Here is a tiny trained network, its code and every weight. The questions are about switching its units off for an input and a class, where a switched-off unit gives its printed mean instead of its output.

import numpy as np


def w(rows, s, z=0):
    codes = np.array(rows[::2]) - 128.0
    scale = np.full(codes.shape[1], s)
    scale[-1] = z or s
    return codes * scale


def norm(h):
    return h / np.sqrt((h * h).mean(-1, keepdims=True) + 1e-5)


def f(y):
    return y / 2 * (1 + np.tanh(0.7978845608 * (y + 0.044715 * y**3)))


def log_softmax(a):
    a = a - a.max(-1, keepdims=True)
    return a - np.log(np.exp(a).sum(-1, keepdims=True))


def net(x, mask):
    res = np.array(x, float).reshape(1, 4) / 4 @ E
    u = 0
    for l in range(4):
        y = f(norm(res) @ A[l][:, :-1].T + A[l][:, -1])
        res = res + np.where(mask[u : u + 4], y, B[l][:, -1]) @ B[l][:, :-1]
        u += 4
    return log_softmax(norm(res)[-1] @ U[:, :-1].T + U[:, -1])


A, B = {}, {}
E = w([
[200,85,77,113,240,179,106,192,55,195,57],'x0',
[124,132,125,130,121,111,112,134,108,140,138],'x1',
[159,160,254,94,176,87,216,91,49,90,139],'x2',
[20,3,126,208,78,180,177,108,90,120,176],'x3',
],0.0094)
A[0] = w([
[138,207,141,100,95,87,114,113,197,132,110,80],'L0N1',
[112,120,81,132,54,105,89,138,254,175,131,106],'L0N2',
[107,156,192,168,145,164,120,105,124,142,163,3],'L0N3',
[134,109,38,150,164,175,85,148,143,173,119,48],'L0N4',
],0.0085,0.0042)
B[0] = w([
[72,8,77,186,230,33,164,112,171,209,134,209],'L0N1',
[175,178,99,220,183,145,90,77,61,93,173,253],'L0N2',
[110,46,7,1,116,122,112,188,129,98,153,126],'L0N3',
[80,120,176,105,74,113,186,186,216,182,103,207],'L0N4',
],0.0087,0.0074)
A[1] = w([
[134,149,123,131,2,177,95,84,94,14,194,6],'L1N1',
[89,100,174,70,91,46,175,78,156,131,120,2],'L1N2',
[151,169,54,131,116,107,67,199,219,138,112,13],'L1N3',
[148,205,142,69,152,73,131,159,141,69,140,26],'L1N4',
],0.0084,0.003)
B[1] = w([
[50,178,219,88,116,150,71,98,82,88,3,253],'L1N1',
[142,127,211,81,104,65,160,153,158,201,103,205],'L1N2',
[140,89,89,6,70,99,138,123,127,84,116,246],'L1N3',
[171,142,120,254,68,37,72,164,204,153,113,182],'L1N4',
],0.0097,0.0037)
A[2] = w([
[254,230,101,30,149,147,103,170,157,170,100,5],'L2N1',
[192,195,36,168,186,104,106,84,141,95,186,7],'L2N2',
[207,194,87,188,149,135,85,118,111,123,122,98],'L2N3',
[79,169,118,182,113,215,53,131,136,97,94,80],'L2N4',
],0.0086,0.0026)
B[2] = w([
[97,243,169,102,99,192,118,137,139,72,113,253],'L2N1',
[153,90,60,110,160,172,106,82,45,28,254,241],'L2N2',
[86,123,218,117,155,140,131,7,129,98,173,211],'L2N3',
[93,243,120,212,112,110,143,142,179,222,92,203],'L2N4',
],0.009,0.0053)
A[3] = w([
[94,51,208,40,120,118,137,121,42,80,57,45],'L3N1',
[197,65,131,189,251,174,189,157,2,130,133,90],'L3N2',
[139,170,252,122,194,190,78,80,57,30,119,17],'L3N3',
[153,31,85,191,106,155,110,212,161,188,144,3],'L3N4',
],0.008,0.0049)
B[3] = w([
[155,27,91,101,112,134,66,102,130,4,164,218],'L3N1',
[135,189,51,187,210,88,63,62,160,141,200,255],'L3N2',
[138,94,155,132,119,191,202,217,31,189,119,247],'L3N3',
[146,32,149,113,124,124,236,136,105,181,135,175],'L3N4',
],0.012,0.0064)
U = w([
[156,122,32,173,210,108,61,27,122,80,230,251],'0',
[180,178,198,146,145,26,146,127,197,208,115,141],'1',
[155,210,74,11,63,179,96,182,188,110,59,75],'2',
[196,199,184,121,198,195,178,187,15,158,132,46],'3',
[57,230,138,223,84,204,95,87,109,165,90,184],'4',
[108,36,193,71,64,133,108,97,70,39,134,5],'5',
[119,15,75,140,97,189,199,172,141,247,116,40],'6',
],0.015,0.003)

Each question gives the input, the list of numbers given to net, and the class t.
The units are the neurons (one row each of A and B). Each row of codes is followed by its name. A weight is (code - 128) times the scale printed after its matrix; where a second scale follows, it is the last column's (A, B and U).
mask holds one flag per neuron, layer by layer. A switched-off neuron (its flag False) gives its mean, the last column of its row in B, instead of its output. The means were averaged over made-up inputs and are rounded, as every weight is.
A unit's drop is (log p(t) with every unit on - log p(t) with that unit switched off) / (log p(t) with every unit on - log p(t) with every unit switched off).
The circuit of an input: a set's keep is (log p(t) with only the set's units on - log p(t) with every unit switched off) / (log p(t) with every unit on - log p(t) with every unit switched off). Starting from the 12 units with the biggest drops (on a tie, the unit counted first), units are removed one at a time, each time the one whose removal leaves the highest keep (on an exact tie, the one counted first), for as long as the keep stays at least 0.8.
units of the circuit, in order: the units of the circuit, biggest drop first
k most important neurons: the k neurons with the biggest drops, biggest first
k most important neurons of layer l: the k neurons of layer l with the biggest drops, biggest first
drop of u: that unit's drop, to one decimal
input [-7,-6,-1,5], class 4: most important neuron of layer 2 => [L2N4]
input [-1,-5,1,4], class 5: 2 most important neurons => [L0N2, L0N1]
input [0,-2,6,-6], class 1: 3 most important neurons => [L0N2, L1N4, L0N1]
input [-6,-5,-6,1], class 4: 2 most important neurons of layer 3 => [L3N2, L3N1]
input [6,8,0,-3], class 2: 2 most important neurons => [L0N2, L0N4]
input [-8,8,1,4], class 5: 2 most important neurons => [L1N2, L3N1]
input [1,1,0,2], class 6: 2 most important neurons of layer 1 => [L1N1, L1N3]
input [0,4,3,-8], class 1: 2 most important neurons => [L0N2, L0N1]
input [1,5,-7,-6], class 2: 4 most important neurons => [L1N3, L0N4, L3N2, L2N1]
input [-8,2,1,3], class 5: 2 most important neurons => [L1N2, L3N1]
input [0,-3,0,2], class 4: 3 most important neurons => [L0N4, L0N1, L2N4]
input [-6,-8,1,-3], class 1: 2 most important neurons of layer 3 => [L3N2, L3N1]
input [2,-8,2,0], class 3: 2 most important neurons => [L0N1, L3N3]
input [1,6,-5,-5], class 2: 2 most important neurons => [L1N3, L0N4]
input [1,-5,0,6], class 6: units of the circuit, in order => [L0N2]
input [-1,-3,-6,3], class 4: 2 most important neurons of layer 0 => [L0N2, L0N1]
input [0,8,5,1], class 5: 2 most important neurons => [L0N2, L0N4]
input [0,-4,1,2], class 5: 2 most important neurons => [L0N2, L0N1]
input [-1,0,-2,4], class 4: 2 most important neurons => [L0N1, L2N4]
input [-7,3,2,-3], class 1: units of the circuit, in order => [L1N2]
input [-1,1,-7,1], class 4: 2 most important neurons of layer 0 => [L0N2, L0N1]
input [8,-8,-2,1], class 6: 2 most important neurons of layer 1 => [L1N1, L1N2]
input [-3,6,1,3], class 5: drop of L3N1 => 0.3
input [2,8,-2,0], class 2: drop of L1N3 => 0.3
input [6,4,-6,-2], class 2: drop of L1N4 => 0.0
